(in the rows, 128 means zero)
Group, then class
[150 125 136 115  92 125 137 141 108 123  98 139 125  89  70 111 191 133
 121 113 103 118 119 112 120 128 119 128 109 139 115  76  99 112 150 109
 150 115 148 114 128  99 136 119 153 134 125 128  97 181 161 134 126 163
 146]
(29) > T
[121 133 129 112 133 130 140 133 120 108 125 141 142  91 117 129 191 134
 141 129 128 121 136  90 135 127 123 168 141 124 116 120 129 107 141 132
 121 124 132 137 114 110 133 123 159 106 125 128 140 145 159 126 121 148
 136]
(29) > B
[138 100  97 135 130 126 168 129 119 147 105 132 120 137 205 130 145 130
 154  91  71 105 121 115 172 131 122 241 111 118 123 145 130 144 134  80
 125 136 107 100 110 147 133 127 113 122 127 132 127 159 170 115 135 125
 118]
(23) > L
[153 119 158 118 100 103 145 173  79 126 134 126 141 151 145 113 106 103
 128 106  83 110 112  96  93 151 118 229  85 128 139 103  86 105 129  70
 123 129 117 123 131 117 127 134 103 141 143 119 132 144 118 155 106 184
 134]
(29) > A
[101 139 141 142 161 129 140 145 124 116 172 157 128 113 136  93 142 143
 124 130 106 122 117 103 142 148 124 208 115 132 126 110 133 120 159 110
 124 123 135 135 114 151 127 127 120 129 122 120 139 139 138 130 134 164
 132]
(29) > A
[121 119 129 125 130 116 129 139 115 125 105 125 119 143 223  55 155  98
 164 111 100 105 134  91 107 130 123 159 101 136 119 101 100 120 133 105
 116 127 122 120 129 141 127 126  91 144 123 129 140 153 142 123 112 143
 118]
(23) > L
[119 143 130 134 127 114 129 157 124 120 121 123 127 151 131  84 141 135
 135 109 101 113 122  95 112 144 129 130  95 126 132  35 110 121 125  85
 139 121 118 134 128 153 128 145  90 129 152 106 139 122 106 131 134 179
 119]
(23) > H
[143 191 161 123 111 126 136 163 124 121 129 134 139 122 116 109  90 128
 122 135 108 123 119 111 116 112 126 173 127 132 130 116 115 131 134 112
 118 130 132  56 132 109 128 131 135 120 135 116 121 135 123 143 141 158
 146]
(29) > A
[159 130 155 137 109 119 130 180 115 128 119 121 127 127 177 119 101 133
 129 125 113 130 122 110 131 113 138 138 149 117 151 106 140 100 119 121
 127 132 116 114 134 100 131 117 164 128 113 121 128 134 146 127 133 142
 138]
(29) > A
[145 108 102 141 119 122 139 143 135 138 123 119 124 136 148  98 150 133
 145 106 112  88 134 110 141 151 131 135  67 115 136 106 115 118 138  63
 128 126 133 120 139 136 130 125 111 139 120 132 127 153 130 140 124 147
 143]
(23) > L
[124 103 100 150 161 128 149 115 147 110 135 123 128 102 162 125 221 125
 128  88  36  97 130  87 150 141 115 252  93 128 110 110 127 114 148  81
 101 124 103 116 116 155 138 124  91 136 125 123 128 173 180 127 113 166
 104]
(23) > H
[111 118  73 150 158 108 145  94 127 111 134 118 133 142 125 137 210 121
 133  98 127 102 143 103 107 162 123 168  44 119 120 100  97 119 117  88
 132 111 119 107 118 151 130 121  72 139 143 133 133 152 143 144 136 187
 111]
(23) > L
[140 121 120 118 139 117 123 136 126 115 133 115 120 116 122 122 141 127
 108 115  99 102 126 111 130 118 130 196 105 140 124  99 126 105 131  98
 132 127 139 132 141 133 138 111 107 128 119 121 151 165 159 126 120 138
 133]
(29) > A
[133  95 123 115 146 123 114 113 110  98  94 132 126 144 121 113 187 119
 128 115 119 115 151 104 117 129 128  70  84 121 125  74  96 107 156  98
 154  91  97 125 141 128 120 120  99 138 139 113 146 163 138 149 122 154
 132]
(23) > X
[126 151 143 154 140 128 136 143 135 162 123 128 127 130  98  99 132 134
 134 132 114 125 111 118 112 120 131 187 131 121 135 111 130 119 125 119
 117 117 128 156 122 116 124 125 131 125 136 129 131 125 119 132 126 159
 132]
(29) > B
[126 147 116 145 160 127 137 109 142 103 122 127 129  86  66 116 215 131
  92 120 123  77 131  73 104 139 113 240  45 130 114  92 126  95 126  85
 124 121 113 143  94 147 150 133 106 135 135 120 144 195 199 131 137 206
 134]
(29) > T
[140 101 119 136  90  56 143 187 122 136 130 148 103 166 225 124 120 111
 154  88  78 128 119 115 149 126 151 153  96 101 148  83 108 134 122  85
 143 131 116 118 127 123 113 131 116 141 136 139 117 137 149 139 121 115
 134]
(23) > X
[139 113 110 125 131 125 127 140 126 128  91 128 120 146 126 111 160 130
 139  95 114  99 135 103 128 146 119  96  90 126 132  95 114 145 160  83
 120 108 107 130 130 162 118 122 108 140 134 130 135 148 135 144 143 159
 137]
(23) > X
[103 109 105 131 109 130 128 113  40 117 113 113 123 145 135 112 179 125
 141  89 119 114 144 102 132 134 134 110  87 114 124  94 111 104 152  87
 127 118 107 120 124 144 122 127 103 139 123 143 128 159 123 149 134 149
 107]
(23) > X
[163 109 127  65 121 109 148 148 122 119 124 129 129  57  91 117 175 119
 105 126 113 105 117 110 137 141 130 205 127 133 122 113 118 117 132 107
 140 128 128 143 127  91 133 119 137 132 117  99 127 145 155 113 121 160
 151]
(29) > T
[119 120  97 114 155 121 109 116 123 109 125 109 118 135 115 126 196 111
 133  96 111 142 145  92 122 123 125 114  72 120 128  89  71 111 135  79
 141 113 108 113 124 162 125 131  75 135 126 129 138 158 144 145 136 174
 119]
(23) > X
[119 123 123 131 135 118 106 148 117 126 129 126 134 153 176 113 149 138
 124 106 104 103 116 100 103 150  93 208  91 126 144  94  87 116 124  99
 106 121 115 115 131 151 142 124  68 125 153 112 128 140 129 149 122 178
 127]
(23) > H
[130 117  84 140 128 117 125 121 123 107 115 113 125 138 136 121 197 123
 135 115  95  93 130  88 132 140 117 149  72 134  94  97  99 144 137  79
 136 117 124 121 149 141 109 118  85 142 131 142 140 161 151 134 132 172
 118]
(23) > H
[130 127 155 114 145 117 119 135 135 120 121 138 146  74  92 118 102 126
 107 129 108 100 119  71 128 124 110 215 105 152 117 103 115 103 126 113
 129 154 126 139 112 122 145 134 128 138 132 113 154 162 159 139 130 162
 112]
(29) > T
[112 115  92 134 167 120 114  85 125  95 107  98 125 108  39 119 252 128
 114 108 142  97 153  70 114 145 108 155  50 126 127  55  99  97 131  78
 135 122 101 148 118 159 121 122  66 143 136 127 132 185 159 157 134 252
 122]
(23) > H
